Group, then class:
[-2, -7, -11, 14, 8, -25, 22, -57, -11, 7, -2, 9, -4, -21, -5, 51, -23, -89, 21, -8, -2] : B:N
[-4, -23, -38, 10, -12, 20, -8, -4, 12, 0, 0, 20, 29, 9, -8, -17, -12, -66, 8, -8, -13] : M:H
[14, -53, 11, 13, -7, 12, 11, 53, 29, 5, -21, 37, 13, -26, 6, 18, 13, -10, -10, 36, -6] : K:X
[1, 13, -52, 28, 1, -5, 37, -32, -6, 6, -19, 21, 1, -1, -6, 10, 6, -28, 14, 11, 0] : B:D
[9, -10, -48, 16, -1, -6, 10, -32, -17, -18, -26, 47, -9, -25, -32, -1, -1, -57, 1, -1, -3] : B:U
[1, -9, -41, 32, -12, -3, 34, 20, 21, 8, -20, 26, 22, -5, -14, -15, -24, -46, 2, -4, -16] : M:J
[-15, 5, -13, 35, -12, -1, 19, 15, 27, 20, -7, 44, 26, 39, -14, 10, -12, -66, 24, 1, -8] : M:T
[6, -17, -36, 22, -20, 5, -13, 2, 1, -14, -14, 12, -1, 10, 2, -4, 10, -70, -13, 8, -17] : M:H
[28, -16, -6, -20, 6, -4, 14, 42, 44, 36, 7, 55, 23, -19, 4, 13, -11, 10, 6, 22, -6] : K:E
[49, -70, 5, -70, 9, 14, -4, 39, 91, -5, -20, 70, 26, -30, -19, 26, -17, 12, 7, 21, -16] : K:G
[14, -26, -29, 10, 4, 11, 68, 7, 21, 20, -30, 9, 3, -17, -2, 17, -4, -41, 5, -6, 1] : B:U
[-31, -17, -47, 44, -3, 2, 16, -20, 17, 8, -15, 31, 9, 8, -3, -31, 7, -28, -12, -2, 3] : M:J
[-36, -23, -22, -12, -3, -10, 28, 21, -6, 0, -14, 10, 29, 9, -10, 19, -3, -65, 7, -2, -7] : B:N
[31, -41, 42, -19, 1, 12, -10, 14, -3, 8, -15, 47, 13, -31, 3, 25, -10, 1, 11, 3, -13] : K:X
[27, -6, 0, -36, 0, -15, 37, -45, -8, 7, -23, 20, 1, -3, -14, 42, -9, -15, -1, 2, 1] : B:N
[1, -4, -51, 10, -6, 9, 32, 23, 33, 39, -10, 91, 26, 14, -12, 3, -14, -48, 17, -22, -6] : M:J
[1, 0, -30, -15, 6, -3, 21, -27, 12, -3, -5, 12, 17, 5, -16, 18, 0, -58, 3, -13, -12] : B:D
[-7, -28, -24, 32, -9, -3, 16, 56, 33, -16, -7, 94, 27, 50, -11, -10, -12, -45, 12, 6, -2] : M:T
[-3, -15, -31, 36, -7, 11, 7, 9, 3, 14, -6, 11, 16, 2, -11, -9, -3, -67, -1, -17, -6] : M:H
[22, -45, 23, -30, -15, 15, 2, 38, 65, 18, 1, 43, 25, -25, 1, 33, -19, -1, 9, 4, 4] : K:X
[22, -26, 71, 2, 34, 15, -13, 41, 23, 1, -2, 29, -4, -35, 14, 12, 14, 34, -2, 2, 11] : K:G
[-12, -8, -45, 55, 9, 8, 5, 10, 7, -5, -13, 25, -1, 10, -4, -11, -5, -71, 3, -18, -29] : M:H
[17, -17, -39, 19, 22, 20, 8, 26, 29, 11, -24, 59, 24, -3, -7, 17, 0, -72, 4, 5, -1] : M:H
[30, -22, 15, 1, -9, 40, 3, 79, 46, 14, 7, 41, 22, 9, 19, 1, 8, 6, 6, -10, -2] : K:E
[-15, -21, -55, 8, -10, 9, 1, -42, 5, 15, -24, 31, 17, -12, -19, 6, -11, -87, 1, -17, -15] : B:U
